Below is a small trained network, with its code and all its weights. Each question gives an input and a class and asks what happens when units are switched off, that is, made to give their printed mean instead of their output.

import numpy as np


def w(rows, s, z=0):
    codes = np.array(rows[::2]) - 128.0
    scale = np.full(codes.shape[1], s)
    scale[-1] = z or s
    return codes * scale


def f(y):
    return np.maximum(y, 0)


def log_softmax(a):
    a = a - a.max(-1, keepdims=True)
    return a - np.log(np.exp(a).sum(-1, keepdims=True))


def net(x, mask):
    res = np.array(x, float).reshape(1, 7) / 4 @ E
    y = f(res @ A[0][:, :-1].T + A[0][:, -1])
    res = res + np.where(mask, y, B[0][:, -1]) @ B[0][:, :-1]
    return log_softmax(res[-1] @ U[:, :-1].T + U[:, -1])


A, B = {}, {}
E = w([
[137,224,67,195,166,139],'x0',
[97,87,169,105,176,1],'x1',
[135,108,39,250,74,83],'x2',
[177,85,122,91,101,80],'x3',
[12,80,128,103,156,179],'x4',
[119,109,104,123,26,100],'x5',
[119,199,119,47,113,101],'x6',
],0.0089)
A[0] = w([
[67,198,173,114,174,131,147],'n1',
[94,205,137,38,173,100,254],'n2',
[183,140,108,52,97,40,133],'n3',
[71,138,102,86,140,131,184],'n4',
[178,155,149,202,116,137,192],'n5',
[159,139,82,127,137,119,121],'n6',
[159,102,123,88,104,80,177],'n7',
[85,58,137,132,135,117,161],'n8',
[126,133,146,126,62,253,197],'n9',
[201,132,150,152,128,121,140],'n10',
[182,175,117,198,130,109,201],'n11',
[72,96,154,139,89,76,209],'n12',
],0.012,0.0034)
B[0] = w([
[84,206,165,155,216,161,217],'n1',
[89,243,167,131,117,145,253],'n2',
[116,136,186,31,36,17,223],'n3',
[81,147,171,153,144,168,189],'n4',
[154,97,47,77,167,133,207],'n5',
[191,137,106,127,132,95,161],'n6',
[107,142,147,111,36,49,199],'n7',
[37,88,99,128,174,133,207],'n8',
[171,94,150,121,82,204,242],'n9',
[186,150,131,121,132,113,184],'n10',
[219,125,2,60,205,77,224],'n11',
[73,79,101,163,106,81,215],'n12',
],0.0081,0.011)
U = w([
[227,161,41,140,183,132,73],'0',
[52,63,90,203,151,137,254],'1',
[129,154,151,116,53,61,83],'2',
[103,246,168,161,185,188,33],'3',
[188,98,148,141,78,239,120],'4',
],0.012,0.00084)

Each question gives the input, the list of numbers given to net, and the class t.
The units are the neurons (one row each of A and B). Each row of codes is followed by its name. A weight is (code - 128) times the scale printed after its matrix; where a second scale follows, it is the last column's (A, B and U).
mask holds one flag per neuron, in row order. A switched-off neuron (its flag False) gives its mean, the last column of its row in B, instead of its output. The means were averaged over made-up inputs and are rounded, as every weight is.
A unit's drop is (log p(t) with every unit on - log p(t) with that unit switched off) / (log p(t) with every unit on - log p(t) with every unit switched off).
The circuit of an input: a set's keep is (log p(t) with only the set's units on - log p(t) with every unit switched off) / (log p(t) with every unit on - log p(t) with every unit switched off). Starting from all 12 units, units are removed one at a time, each time the one whose removal leaves the highest keep (on an exact tie, the one counted first), for as long as the keep stays at least 0.8.
circuit, biggest first: the units of the circuit, biggest drop first
top k neurons: the k neurons with the biggest drops, biggest first
drop when u is switched off: that unit's drop, to one decimal
input [-2,7,-8,-8,2,8,-5], class 3: circuit, biggest first => (n1)
input [-5,8,-4,-1,6,0,0], class 3: top 3 neurons => (n2 n1 n4)
input [4,-1,8,1,7,-7,3], class 0: top 2 neurons => (n2 n12)
input [-3,3,-6,7,6,-3,4], class 3: top 3 neurons => (n2 n1 n4)
input [7,-8,0,-6,4,-3,-3], class 0: circuit, biggest first => (n11 n2)
input [0,-6,0,-7,1,2,2], class 4: top 2 neurons => (n9 n2)
input [-5,3,3,4,-1,-6,-4], class 1: top 3 neurons => (n8 n3 n2)
input [6,5,4,3,7,1,5], class 3: top 2 neurons => (n2 n4)
input [-4,-7,4,6,4,7,3], class 4: top 3 neurons => (n9 n2 n11)
input [-8,2,1,6,2,2,-7], class 1: top 3 neurons => (n8 n12 n2)
input [1,-2,-3,4,3,-5,-7], class 4: drop when n12 is switched off => 0.4
input [6,-7,1,-7,-2,7,3], class 0: drop when n11 is switched off => 0.2
input [6,8,6,-8,-2,4,2], class 0: drop when n11 is switched off => 0.1
input [8,2,-3,2,-4,8,-4], class 0: circuit, biggest first => (n11)
